Here is a tiny trained network, its code and every weight. The questions are about switching its units off for an input and a target symbol, where a switched-off unit gives its printed mean instead of its output.

import numpy as np


def w(rows, s, z=0):
    codes = np.array(rows[::2]) - 128.0
    scale = np.full(codes.shape[1], s)
    scale[-1] = z or s
    return codes * scale


def norm(h):
    return h / np.sqrt((h * h).mean(-1, keepdims=True) + 1e-5)


def softmax(a):
    e = np.exp(a - a.max(-1, keepdims=True))
    return e / e.sum(-1, keepdims=True)


def log_softmax(a):
    a = a - a.max(-1, keepdims=True)
    return a - np.log(np.exp(a).sum(-1, keepdims=True))


def net(x, mask):
    ids = ['αζηπσψω'.index(c) for c in x.split()]
    T = len(ids)
    res = E[ids] + P[:T]
    u = 0
    for l in range(3):
        r = norm(res)
        for j in range(2):
            rows = slice(3 * j, 3 * j + 3)
            q, k, v = (r @ M[l][rows].T for M in (Q, K, V))
            z = softmax(np.where(np.tri(T) > 0, q @ k.T / 3**0.5, -1e9)) @ v
            o = O[l][rows]
            res = res + np.where(mask[u + j], z, o[:, -1]) @ o[:, :-1]
        u += 2
    return log_softmax(norm(res)[-1] @ U[:, :-1].T + U[:, -1])


Q, K, V, O = {}, {}, {}, {}
E = w([
[115,171,162,130],'α',
[105,164,136,130],'ζ',
[104,167,129,167],'η',
[115,164,117,157],'π',
[120,67,93,124],'σ',
[136,181,155,145],'ψ',
[196,186,149,2],'ω',
],0.012)
P = w([
[126,100,129,85],'0',
[137,142,55,103],'1',
[81,124,83,75],'2',
[186,9,168,118],'3',
[160,103,85,124],'4',
[94,83,123,78],'5',
[146,1,174,130],'6',
[130,194,58,104],'7',
[38,139,102,120],'8',
],0.0086)
Q[0] = w([
[214,164,52,150],'L0H0',
[100,193,147,136],'L0H0',
[138,91,172,194],'L0H0',
[1,175,139,111],'L0H1',
[163,185,100,169],'L0H1',
[156,162,58,78],'L0H1',
],0.009)
K[0] = w([
[92,164,90,75],'L0H0',
[127,114,194,93],'L0H0',
[194,152,125,166],'L0H0',
[94,65,218,161],'L0H1',
[2,107,103,97],'L0H1',
[95,152,175,71],'L0H1',
],0.014)
V[0] = w([
[140,168,72,148],'L0H0',
[190,161,166,106],'L0H0',
[115,161,154,226],'L0H0',
[48,100,118,97],'L0H1',
[64,137,146,249],'L0H1',
[151,83,29,102],'L0H1',
],0.011)
O[0] = w([
[142,229,190,156,130],'L0H0',
[115,186,48,156,206],'L0H0',
[195,158,91,91,81],'L0H0',
[93,37,46,93,132],'L0H1',
[208,119,127,63,40],'L0H1',
[2,126,129,53,4],'L0H1',
],0.0077,0.0032)
Q[1] = w([
[185,120,85,167],'L1H0',
[128,254,107,142],'L1H0',
[111,181,99,80],'L1H0',
[123,131,142,119],'L1H1',
[158,136,43,159],'L1H1',
[181,87,143,97],'L1H1',
],0.0074)
K[1] = w([
[255,117,160,183],'L1H0',
[128,192,85,69],'L1H0',
[98,48,3,116],'L1H0',
[50,216,123,99],'L1H1',
[82,120,45,117],'L1H1',
[98,175,75,160],'L1H1',
],0.0063)
V[1] = w([
[107,172,138,86],'L1H0',
[152,232,2,92],'L1H0',
[162,138,161,126],'L1H0',
[143,217,179,145],'L1H1',
[209,37,169,119],'L1H1',
[77,77,133,158],'L1H1',
],0.0058)
O[1] = w([
[230,156,100,122,111],'L1H0',
[119,123,213,105,253],'L1H0',
[132,46,222,180,138],'L1H0',
[112,56,76,95,209],'L1H1',
[53,219,92,148,59],'L1H1',
[252,173,164,112,91],'L1H1',
],0.0036,0.0023)
Q[2] = w([
[162,254,87,144],'L2H0',
[204,56,63,115],'L2H0',
[105,73,190,132],'L2H0',
[137,120,81,127],'L2H1',
[156,160,230,165],'L2H1',
[89,214,117,76],'L2H1',
],0.0088)
K[2] = w([
[176,118,213,169],'L2H0',
[126,223,46,124],'L2H0',
[253,49,91,186],'L2H0',
[54,105,135,176],'L2H1',
[125,124,210,205],'L2H1',
[135,183,51,117],'L2H1',
],0.0058)
V[2] = w([
[145,215,1,87],'L2H0',
[49,174,167,135],'L2H0',
[203,187,204,135],'L2H0',
[114,222,49,161],'L2H1',
[182,114,140,161],'L2H1',
[157,6,204,163],'L2H1',
],0.0063)
O[2] = w([
[201,3,223,151,155],'L2H0',
[158,198,169,149,141],'L2H0',
[126,190,144,142,201],'L2H0',
[157,96,228,46,251],'L2H1',
[106,221,9,110,178],'L2H1',
[208,65,40,166,86],'L2H1',
],0.0052,0.0022)
U = w([
[214,73,113,60,71],'α',
[172,59,91,243,127],'ζ',
[81,11,92,145,133],'η',
[167,242,162,220,137],'π',
[91,144,211,44,253],'σ',
[27,157,165,219,26],'ψ',
[6,127,101,107,78],'ω',
],0.011,0.0042)

Each question gives the input, a string of symbols that net reads in full, and the target symbol t.
The units are the heads (3 rows each of Q, K, V and O). Each row of codes is followed by its name. A weight is (code - 128) times the scale printed after its matrix; where a second scale follows, it is the last column's (O and U).
mask holds one flag per head, layer by layer. A switched-off head (its flag False) gives its mean, the last column of its rows in O, instead of its output. The means were averaged over made-up inputs and are rounded, as every weight is.
A unit's drop is (log p(t) with every unit on - log p(t) with that unit switched off) / (log p(t) with every unit on - log p(t) with every unit switched off).
The circuit of an input: a set's keep is (log p(t) with only the set's units on - log p(t) with every unit switched off) / (log p(t) with every unit on - log p(t) with every unit switched off). Starting from all 6 units, units are removed one at a time, each time the one whose removal leaves the highest keep (on an exact tie, the one counted first), for as long as the keep stays at least 0.8.
circuit, biggest first: the units of the circuit, biggest drop first
unit that matters most: the unit with the biggest drop
heads that matter: for each layer, one digit per head in row order, 1 if its drop is at least 0.15 and else 0, layers parted by /
drop of u: that unit's drop, to one decimal
input σ ψ ψ ζ α ψ, target η: heads that matter -> 10 / 00 / 00
input π π ζ ψ ω σ ψ ψ σ, target ζ: circuit, biggest first -> L0H1
input π π σ η ζ ψ ψ, target η: heads that matter -> 11 / 10 / 11
input η η α π η σ ζ, target α: circuit, biggest first -> L0H1; L2H1
input ω α ψ ψ ψ ψ π ζ ψ, target σ: circuit, biggest first -> L2H1; L0H1
input ψ ζ σ ψ α, target ω: heads that matter -> 01 / 00 / 00
input ψ ω ψ α σ ψ α π π, target ζ: circuit, biggest first -> L0H1; L0H0
input ψ α ψ ψ ψ ψ ψ, target π: heads that matter -> 01 / 00 / 00
input ψ ψ ψ ζ σ π, target η: heads that matter -> 10 / 01 / 00
input α ψ π α, target π: circuit, biggest first -> L0H1; L2H1; L0H0
input η π σ ζ ψ π, target η: heads that matter -> 10 / 00 / 10
input π π π ψ ω π π ψ ζ, target σ: circuit, biggest first -> L0H1; L2H1
input α ψ σ ψ α ζ ζ π η, target η: heads that matter -> 11 / 00 / 00
input α α ψ ψ ψ ω η ψ π, target α: circuit, biggest first -> L0H1; L0H0
input ψ η π, target π: unit that matters most -> L0H1
input ψ ψ π ζ σ π ψ, target ω: heads that matter -> 01 / 00 / 10
input α ψ ζ, target ζ: heads that matter -> 01 / 00 / 00
input σ α ψ α ζ α, target ζ: heads that matter -> 11 / 00 / 00
input ω σ ψ ω ψ ζ α α, target η: circuit, biggest first -> L0H0; L0H1
input α ψ ψ ζ, target π: circuit, biggest first -> L0H1; L0H0
input α π ω ψ, target σ: circuit, biggest first -> L0H1
input π ψ ψ ψ, target π: circuit, biggest first -> L0H0; L2H0
input ψ α ψ η ψ σ, target ζ: heads that matter -> 01 / 00 / 01
input ζ ψ σ ζ π ζ, target η: heads that matter -> 10 / 00 / 00
input η η σ ψ, target α: heads that matter -> 11 / 10 / 11
input α η ψ π α η, target σ: drop of L0H0 -> 0.3
